Known rows, with every way that one mark hangs from another
P[C[W[T]]]: [ -18  -90 -145  101 -151 -312  376  204   91   25   23 -191   27  -29
  187 -237  148 -184  212 -283  -34  -36   -9 -152  -13  105    1   31
   71   26  194   50 -116  189 -176 -181   61   12  199  428 -151 -241]
E[W[N[V] T]]: [  38 -237  -38   30 -210 -357  245  190  170   13  154  -73   36  -94
  273 -207  152  -82  144 -182    8  155  -92 -111   -4  193  157   36
  172   37  167  110  -81  182 -162   82  178  127   58  528 -142  -95]
P[C[E[W[N[V]]]]]: [ -50 -135 -153  150 -214 -280  232  248  -59   45  -93 -205  -70 -115
  354 -275  180  -46   90 -216 -157   52  -46  -84 -359   90  110  -77
  160   18  137  134 -197  178 -176   31  101   44   28  554 -155 -294]
P[C[W[T[B]]]]: [ -69  -91 -177   69 -155 -259  520  227   45   59  106 -224   70  -41
  249 -260   99 -219  232 -301  -71  -15  -25 -230   86  143   36   72
  104  -21  163   36 -132  172 -199  -99  101   42  135  410 -155 -117]
W[C[E] T[H[P Z[J]]]]: [  34  -42 -104  155 -147 -366  215  161  428   91   21  -13  -21  101
  217 -265  228 -273   21 -253   40   -8  -82 -191   84 -109   77  -95
  160 -125  216   84  105  198 -105   -2  175   75   75  519 -298 -160]
H[Z[C[P W] E J]]: [ -81 -117 -185   85 -250 -269  259  190  245   15 -107 -272   -4   28
  255 -340  164 -423   36 -212  170  -84   34 -217  169 -132  -96    0
  235  -26  -88    5  119  200 -141 -350  -31  -31   32  430 -376 -281]
W[N[C[E P] Z]]: [ -62 -155 -112  170 -224 -217  315  225  173  105   53  -83 -151   -8
  391 -286  160 -218  190 -260   91   -3  -73  -50   43   31   97   83
  233  -43   27  193 -124  170  -96  -48  165    7 -103  392  -73 -471]
P[C[E W[N[G] T]]]: [  56 -160 -168  194 -182 -285  301  174   -8  111  200 -255  -30   47
  325 -314  185 -269  200 -307  -37  -58  -71  -84   17  141  113   59
  214  -40  345  130 -123  172 -230 -288   85   83  114  725 -291 -367]
H[W Z[C E[P] N]]: [-167   51 -185  204 -205 -305  210  166  237    7 -196 -102    3   76
  252 -331  145 -214   30 -105  215 -235    2 -230  134   21  -57  -99
  174  -74   41    3   59  108  -87 -132   24    9 -137  378 -389 -160]
C[E[P W[N]]]: [  60 -175 -159  127 -248 -254   39  193  397   46   25 -198   89   27
  280 -275  136 -102   20 -178 -107  -53  -62 -138 -100  175   14  -69
  171   10  200   89  -89  178 -143    4  141  128  -44  477 -126 -101]
B[V[G P[C]] W[N T]]: [ 108  -43  -43  109 -182 -257  203  187   56  -21   55 -150   95  -37
  181 -471  102  -41   93 -158  133   29  -21   70  -31  252  137   89
  106   66  251   94  -95  276 -136  -64   64  203   98  439 -348 -174]
H[P W[N T] Z[E]]: [  21  -21  -95  113 -153 -408   94  102  297   39   63  126   30   82
  232 -326  166 -214   41 -230  205   46  -88  -84  233  161  105   64
  289  -49  343   46  -20  180 -143   10   89  178    5  425 -407 -227]
T[B H[P W[C[E]]]]: [ -74   46 -181  156 -176  -90  253  186   92   42   66 -177   17    9
  335 -313  170 -176   24 -264 -171 -106  -85 -265  -34   52   66  -68
   81 -134  207   32   25  137  -36   85  200  125  -22  415 -177  -84]
H[Z[E J]]: [ -62  -64 -157   97 -229 -316  194  194  227   18  -93 -152  -34  -53
  248 -267  142 -160   10 -168  -25   56   13 -217 -104  -21   -2   53
  138  -24   94   50  -37  215 -181  -69   70   37   65  264 -287 -141]
J[B[W[N[V[P[C]]]]]]: [ -32  -69  -82   10 -213 -300  372  241 -101   33  -84 -113   -6 -114
  289 -358   53   23  152 -200  -30   37  -46  -78   -6  205   81  136
   17   66  164   44 -225  223 -142  122   57  122   33  323 -159 -327]
G[N[C V[B]]]: [ -72  -67 -110   17 -223 -345  463  247  -98   22  200  -81 -100 -155
  374 -212  124   20  232 -135  -91  130  -43  -69   62   73   79   12
  -40  121   53   92  -30  142 -172  120  206   28  -47  294 -242 -138]
N[C[E P] G V[T]]: [ -36 -243  -71  109 -284 -165  286  368   27  -67 -106 -286  -83 -116
  482 -403  165 -295  221 -231  138   90 -102 -107   49   97  162  -31
    8   83   30  181 -109  179 -139 -149   84   69  -61  609 -179 -256]
E[P W[T]]: [  44 -219  -99   56 -213 -364  126  208  467  -22   37 -107  169    5
  170 -238  107  -96  114 -165   21   21  -36 -195   45  185   -6  -82
   52   84  131   68  -99  201 -103   -8  134  112   63  400 -127   49]
P[C[W[N[Z[J[T]]]]]]: [  17  -86 -178  142 -186 -443  341  113  158  125    9 -108  -20  -61
  187 -270  164 -209  290 -301  153   94  -13 -117   44   12   34  102
   93  -54   93   91  -56  167 -248 -266   68   20   49  550 -315 -407]
B[V[G[N[Z]] P T]]: [  80  -31  -22   64 -239 -286  144  195 -184  -84    7   -8    0 -110
  218 -440  107  -70  200  -73  213  -32  -31   46  113  238   47   87
 -154   91  158   86  120  244 -106   52  117  180  -22  419 -478 -239]
G[N[V Z[C[E[W]]]]]: [-120 -132 -162  169 -224 -384  273  190 -305   22   94 -139 -127 -158
  322 -226  207 -114  164 -128   43  -33   -8 -148 -214  -13    9  -82
  112   16 -127  119   -1  149  -50   20  155   -4  -63  643 -247 -362]
B[V[P T] W]: [  84  -20  -82   58 -242 -181  189  214  136 -159  -53 -299  108 -131
  147 -393   90 -112   86 -117   80  -30   -7  -86  -90  212   25   42
 -133   80  135   17  -29  247  -86    3   60  219   51  314 -114  -22]
Z[E J N[C[P] G V]]: [ -88 -199  -28   92 -332 -318  277  332  390  -33   13 -249 -119    0
  447 -416  138 -249  208 -148  218  115  -44 -189  230   -1  191   52
  204   54  -63  139   11  184 -197 -207   54  -11 -111  522 -274 -218]
H[P W[C[E] T[B]] Z]: [ -46   15 -191  111 -124 -334  335  164  153   81   73   14   41   41
  314 -283  201 -289   48 -295   48  -74  -88 -215  285   81   90  -44
  159 -123  208   95  -38  167  -46   61  158  177   17  543 -361 -186]
J[B[W] T]: [ -59  -81 -170    5 -226 -274  297  150   93   20  154 -160  168 -170
  241 -308   88  -31  117 -263   43   69  -85 -290   81  176   65  170
   69   89   75   33 -241  195 -145  -76   90  218  155  325   -2 -139]
T[B[W[N]]]: [ -19  -55 -155   41 -199  -98  389  150    9   51  236 -267   83  -93
  278 -235   57  -83  101 -200 -106   54  -38 -191   12  227   80  183
  163  -57  129   39 -146  169 -138   48  200  159   20  321  -20   26]
V[P T[B[W]]]: [  -9  -77 -119   19 -224 -112  397  250   33  -86  103 -260  158 -130
  214 -370   42 -174  151 -180   11  -24    7 -222  112  250  -12  141
  -89   63  108  -19 -161  215  -94   26   97  236    0  258 -125  -28]
G[N[C V[P] Z[E]]]: [ -64 -107  -85   94 -238 -373  402  284  -34  -21  -56   60 -220 -129
  360 -346  145 -117  276  -99  156  113    0   11   24   83   45   49
   -5   70    7  112   -2  193 -155  100  149   33 -144  355 -243 -436]
T[B[V] H[W[C] Z]]: [ -94  114 -218   89 -154  -32  477  137 -201   41 -128 -151  -16  -63
  292 -240  170 -103   44 -164 -144  -55  -77 -164 -150   -2   45 -136
  -47 -233   59   78  151  124  -79  156  251   51   11  392 -252   89]
H[P Z[E]]: [ -83  -27 -127   81 -212 -241   75  188  145    9 -253   20  -49    1
  287 -282  126 -147   11 -190   93   47  -38 -102   69   89   18  -31
   74    8  220   39  -82  215 -123   16   94  119   11  168 -228 -117]
H[P[C] Z[J N]]: [ -96   90  -68   80 -172 -427  178  188  260   71 -233    7  -49   98
  151 -221  134  -98  134 -212  131   -9    1 -165  194  -20   24  -34
   39  -36   87   55  -93  199 -137   21   50  -21    5  269 -380 -198]
J[T[B[W] H]]: [-106  -45 -178   62 -210   -5  398  167    3   21  219 -239  160 -146
  256 -312   81  -89  140 -236  -33  128  -89 -302  -95  124   68   79
   73  -52    6   19 -127  140 -170   -1  198  181   56  300   56  149]
T[B H[Z[J]]]: [-128  -35 -130   37 -206 -104  391  201   12   89   33 -167   28  -40
  239 -200   99 -109   95 -205 -156   82  -51 -307  -96  -30   -2   37
   41 -154    7   34   12  160 -163  155  212    0    7  200 -226  105]
Z[E[C W[N]] J[T]]: [ 106 -186 -224  115 -257 -458  109  127  538   54   85 -180  122  -68
  221 -274  183 -213   76 -192  116  169   -6 -149   22  -17   99  -65
  145   34  110   98 -156  210 -224 -240   86  146   15  540 -236 -238]
E[C[W[N[V Z[J]]]] P]: [  67 -209 -130  113 -272 -443  194  232  354   65 -165 -204  -26    5
  269 -204  141 -216  282 -165  199   61  -34  -34  124    9    7 -103
  -54 -109   88  109  163  181 -137 -104  147  -78 -130  569 -250 -202]
W[C T[B]]: [  -1  -90 -152   55 -147 -271  491  175  205   67  126 -131   16  -70
  305 -188  104 -211  116 -220  -86   -2  -45 -234  209  136  132   73
   67  -54  175   93  -96  173 -113   16  215  129  100  392  -86  -19]
E[C[P] W[T[B H]]]: [ -54 -220 -135   31 -221 -130  329  234  220   44  207 -160  174   30
  259 -238  103 -212  163 -219    0   46  -78 -226  137    3   55 -143
   75  -36  -34  100 -125  186  -59   32  203   50   35  369  -39   32]
H[P[C[E W]] Z]: [ -96   10 -202  128 -173 -227  207  225  -56   67 -274 -105  -45   47
  265 -278  203 -214  108 -317    9  -86  -33  -76  -12   22  -71 -122
   48  -35  201   55  -94  202 -138 -112   41   30   75  399 -281 -343]
T[B[V W]]: [ -51    1 -165   48 -237  -98  317  191   11  -45   95 -386   92 -148
  260 -288   59  -36   61 -156  -95   48  -38 -208 -179  184   93   67
   48  -40   28   50  -61  201 -104   88  174  143   53  282   23  203]

Rows
[ -44  -94 -214   60 -254 -369  215  207  559   60 -123  -97  130  -30
  299 -387   64 -255   56 -192  158  157  -63 -297  194   67   52   10
  139  -48   32   48  -30  175 -278  -47   73  150  -86  345 -312  117] : H[Z[E[P] J[T[B]]]]
[  27 -173 -194   71 -242 -269   83  229  314   -6 -215 -204  129  -13
  197 -151  125  -71  114 -133  -19  -11   12 -107  -45   71  -76 -264
 -170   45   59   96 -159  210  -40  -41  148   28   -7  324  -84  -15] : E[C P W]
[ -96  -95  -83  103 -235 -168  395  235   24   39   36 -180  -93  -18
  331 -199  154  -95  259 -180   46  -11  -33 -149  160  109   93   33
  -21   16   86  133 -159  149 -128 -122  187   26  -47  358 -160 -196] : Z[N[C G]]
[ -27  -23  -68   56 -247 -392  158  151  503   33  169 -149   66  -45
  185 -246  129 -131  142 -212  105   59  -61 -319  217   65  121  149
  119   11   27   63  -75  164 -208  -95   73  110   42  356 -167 -102] : Z[J[T] N]
[ 122  -69  -94   14 -184 -270  353  126  435   75  128 -138    9   26
  345 -297   70 -285   55 -192   51   29 -130  -87  367  162  272   81
  222 -107  150  151   66  186 -150   66  200  161   26  512 -107   48] : W[C[P] N T[B[V]]]
[-152  -71 -188  180 -224 -136  395  204  -92    4   37  -76   14  -69
  346 -388  110 -126   61 -146  -42  -72  -47 -173 -112  -15   -8  -52
   29   25  293  -21   25  140 -200  -63  128  118   -2  162 -327  -54] : V[B T[H[Z[E]]]]
[  74 -126 -165  123 -248 -201  115  197  398   59   36 -276   51   67
  303 -299  139 -229   79 -235  -69 -123  -88 -122   51  186   -9   21
  185  -54  285   46   64  160 -199 -119  108   92  -21  504 -117 -160] : C[E[P] W[N]]
[ -43 -243 -181  204 -260 -432  261  289  461   30  -40 -203   20  -31
  243 -289  197 -129  196 -197   50   12   34 -207 -203  -46  -67 -131
   72   32  -62  132  -67  200  -83  -97  148  -29 -117  487 -220 -286] : N[C[E[P W]] Z[J]]
[ -44  -47 -154   39 -259  -77  247  192  -42  -40  123 -298  210 -208
  308 -444   86  -49   76 -195  114  149  -84 -175  -19  246  159   94
   70   37   34   77  -76  219 -162  -85  138  274   70  396 -168  171] : J[T[B[V[G] W]]]
[  -7  -58  -86   20 -231 -374  314  211 -114  -49  224 -107   -3 -167
  333 -288   81  -41  186 -111  -46   50  -64 -124  109  159   91   61
  -75  138  183   32   35  145 -188   95  134  127   11  383 -314  -50] : G[N[V[B T]]]
[-204 -131  -92  160 -254 -217  363  310 -519  -17  -16  -80  -32 -186
  368 -473   80  106  228 -137   73   -4   49   10 -130  105   -9    9
 -145  164   86   79 -161  247  -26  -71   67  104  -29  185 -465 -314] : N[V[B[W] G P[C]] Z]
[-148  -94 -110  117 -219  -27  361  227 -360   16   54  -47   89  -92
  331 -382  123  -28  105 -165  -18  -59  -62 -114  -12   59  -21  -35
  -90   59  276   12   26  166 -138  -66  166  133   35  178 -493  -37] : V[B G T[H[Z]]]
